Below is a small trained network, with its code and all its weights. Each question gives an input and a target symbol and asks what happens when units are switched off, that is, made to give their printed mean instead of their output.

import numpy as np


def w(rows, s, z=0):
    codes = np.array(rows[::2]) - 128.0
    scale = np.full(codes.shape[1], s)
    scale[-1] = z or s
    return codes * scale


def norm(h):
    return h / np.sqrt((h * h).mean(-1, keepdims=True) + 1e-5)


def f(y):
    return np.maximum(y, 0)


def softmax(a):
    e = np.exp(a - a.max(-1, keepdims=True))
    return e / e.sum(-1, keepdims=True)


def log_softmax(a):
    a = a - a.max(-1, keepdims=True)
    return a - np.log(np.exp(a).sum(-1, keepdims=True))


def net(x, mask):
    ids = ['ΘΦΨαβεζηλμπτω'.index(c) for c in x.split()]
    T = len(ids)
    res = E[ids] + P[:T]
    q, k, v = (norm(res) @ M[0].T for M in (Q, K, V))
    z = softmax(np.where(np.tri(T) > 0, q @ k.T / 4**0.5, -1e9)) @ v
    res = res + np.where(mask[0], z, O[0][:, -1]) @ O[0][:, :-1]
    y = f(norm(res) @ A[0][:, :-1].T + A[0][:, -1])
    res = res + np.where(mask[1:9], y, B[0][:, -1]) @ B[0][:, :-1]
    return log_softmax(norm(res)[-1] @ U[:, :-1].T + U[:, -1])


Q, K, V, O, A, B = {}, {}, {}, {}, {}, {}
E = w([
[90,101,156,72,159,144,128,141,37,82,137],'Θ',
[160,100,138,116,135,128,115,182,103,71,198],'Φ',
[75,96,205,55,103,171,120,184,124,130,129],'Ψ',
[87,131,83,253,112,211,112,108,69,148,188],'α',
[176,102,114,209,246,233,85,171,152,106,149],'β',
[181,87,190,125,99,164,132,141,92,112,159],'ε',
[141,153,132,151,254,201,70,144,194,99,168],'ζ',
[173,155,186,127,56,92,115,162,72,101,101],'η',
[201,89,126,118,88,103,78,232,142,94,191],'λ',
[180,227,174,239,177,194,76,87,110,142,49],'μ',
[150,111,104,24,134,71,96,49,125,81,72],'π',
[80,94,122,182,165,129,69,104,193,189,103],'τ',
[127,122,152,145,154,57,107,152,124,158,151],'ω',
],0.019)
P = w([
[147,130,156,215,195,119,247,84,203,22,141],'0',
[148,121,179,174,128,135,185,129,174,59,79],'1',
[172,101,146,142,110,127,168,148,165,92,40],'2',
[173,103,153,124,120,140,133,141,135,110,74],'3',
[180,107,156,97,107,146,107,141,120,134,79],'4',
[151,126,158,91,117,150,88,151,104,147,99],'5',
[161,145,182,90,128,168,66,133,78,170,155],'6',
],0.011)
Q[0] = w([
[131,83,145,119,96,70,141,124,142,106,111],'h1',
[150,85,164,112,147,101,94,126,121,104,109],'h1',
[113,105,86,131,113,113,255,122,164,103,108],'h1',
[100,97,125,100,56,99,176,124,86,134,198],'h1',
],0.017)
K[0] = w([
[152,145,149,162,176,53,97,111,133,140,132],'h1',
[138,92,149,104,139,77,57,132,120,189,84],'h1',
[126,124,148,156,134,113,228,147,161,94,137],'h1',
[252,167,177,155,143,120,117,174,143,113,141],'h1',
],0.014)
V[0] = w([
[119,104,149,123,178,240,121,229,84,172,163],'h1',
[189,199,158,133,226,97,107,176,127,139,108],'h1',
[85,136,149,76,153,46,144,173,73,106,122],'h1',
[86,55,184,203,160,2,150,182,152,249,151],'h1',
],0.0083)
O[0] = w([
[73,94,88,150,140,99,232,172,157,52,19,104],'h1',
[203,251,113,76,184,94,100,172,180,123,70,169],'h1',
[156,150,128,225,113,97,11,138,233,106,40,84],'h1',
[141,113,158,177,215,2,102,122,53,221,69,245],'h1',
],0.0091,0.011)
A[0] = w([
[117,135,80,224,186,98,99,110,138,246,135,90],'n1',
[111,112,127,158,127,94,88,153,196,100,124,159],'n2',
[142,127,134,196,88,140,114,140,56,112,99,154],'n3',
[82,124,96,187,138,204,193,96,62,139,167,106],'n4',
[114,133,116,69,68,152,139,102,189,88,181,134],'n5',
[150,110,167,99,153,110,130,108,52,97,154,121],'n6',
[120,108,135,61,48,77,95,133,58,168,234,74],'n7',
[102,110,49,198,183,147,125,84,120,95,95,3],'n8',
],0.013,0.0054)
B[0] = w([
[156,178,135,136,137,4,58,138,142,150,74,250],'n1',
[66,133,162,105,133,148,142,89,121,176,144,146],'n2',
[64,79,95,142,151,140,149,141,145,124,210,161],'n3',
[126,127,112,182,58,49,140,167,163,149,98,154],'n4',
[136,134,77,182,125,64,53,118,100,124,98,154],'n5',
[123,112,118,132,124,162,119,150,137,203,146,185],'n6',
[66,89,94,66,117,106,255,24,123,116,133,154],'n7',
[199,78,174,87,121,80,105,59,48,124,106,139],'n8',
],0.015,0.018)
U = w([
[129,124,140,75,159,129,186,89,95,174,154,164],'Θ',
[118,154,167,132,96,179,49,150,142,155,178,207],'Φ',
[96,251,135,126,123,144,179,123,106,111,95,255],'Ψ',
[123,105,180,84,156,124,120,188,187,117,176,183],'α',
[60,128,166,153,159,173,124,87,234,159,84,137],'β',
[127,108,205,164,149,115,130,76,46,76,104,32],'ε',
[48,163,46,132,239,117,134,122,220,105,164,75],'ζ',
[188,95,135,106,161,104,157,152,124,68,104,131],'η',
[180,165,106,57,80,129,104,209,80,129,139,122],'λ',
[102,111,95,180,85,121,150,166,150,130,101,164],'μ',
[73,147,143,123,136,127,113,132,125,105,125,126],'π',
[112,167,77,88,67,104,79,72,122,125,145,10],'τ',
[144,166,150,127,166,76,96,135,124,185,98,145],'ω',
],0.014,0.004)

Each question gives the input, a string of symbols that net reads in full, and the target symbol t.
The units are the heads (4 rows each of Q, K, V and O) and the neurons (one row each of A and B). Each row of codes is followed by its name. A weight is (code - 128) times the scale printed after its matrix; where a second scale follows, it is the last column's (O, A, B and U).
mask holds one flag per unit, heads first, then neurons. A switched-off unit (its flag False) gives its mean, the last column of its rows in O or B, instead of its output. The means were averaged over made-up inputs and are rounded, as every weight is.
A unit's drop is (log p(t) with every unit on - log p(t) with that unit switched off) / (log p(t) with every unit on - log p(t) with every unit switched off).
The circuit of an input: a set's keep is (log p(t) with only the set's units on - log p(t) with every unit switched off) / (log p(t) with every unit on - log p(t) with every unit switched off). Starting from all 9 units, units are removed one at a time, each time the one whose removal leaves the highest keep (on an exact tie, the one counted first), for as long as the keep stays at least 0.8.
units of the circuit, in order: the units of the circuit, biggest drop first
most important unit: the unit with the biggest drop
k most important neurons: the k neurons with the biggest drops, biggest first
input μ τ π π, target Θ: units of the circuit, in order : (n7; h1)
input ω β μ, target Ψ: most important neuron : (n1)
input τ α π Θ, target τ: units of the circuit, in order : (h1; n7)
input Ψ μ Θ π μ η, target τ: 3 most important neurons : (n5; n7; n1)
input τ β τ τ β λ, target Θ: 2 most important neurons : (n7; n1)
input α μ Θ ζ, target β: units of the circuit, in order : (h1; n2)
input μ β ε, target λ: units of the circuit, in order : (h1; n1; n5)
input η τ Φ τ μ η ε, target λ: units of the circuit, in order : (h1; n1)
input τ α ζ, target μ: units of the circuit, in order : (h1; n4)
input ω μ Ψ Θ, target λ: units of the circuit, in order : (h1; n1; n7)
input τ τ π π μ μ λ, target λ: units of the circuit, in order : (h1; n1)
input τ μ ζ τ Θ τ π, target Θ: 2 most important neurons : (n1; n7)
input Θ λ μ μ, target β: units of the circuit, in order : (h1; n1)
input π Φ η λ ε, target α: most important unit : h1
input τ τ τ τ Θ λ λ, target α: 2 most important neurons : (n1; n2)
input π τ α Ψ μ, target ε: 2 most important neurons : (n8; n1)
input α Φ β, target μ: 2 most important neurons : (n4; n1)
input τ μ μ ζ Φ η, target Φ: 4 most important neurons : (n1; n7; n3; n2)
input μ π β Φ, target τ: 2 most important neurons : (n5; n7)
input β τ η τ Θ Θ, target Θ: units of the circuit, in order : (n1)
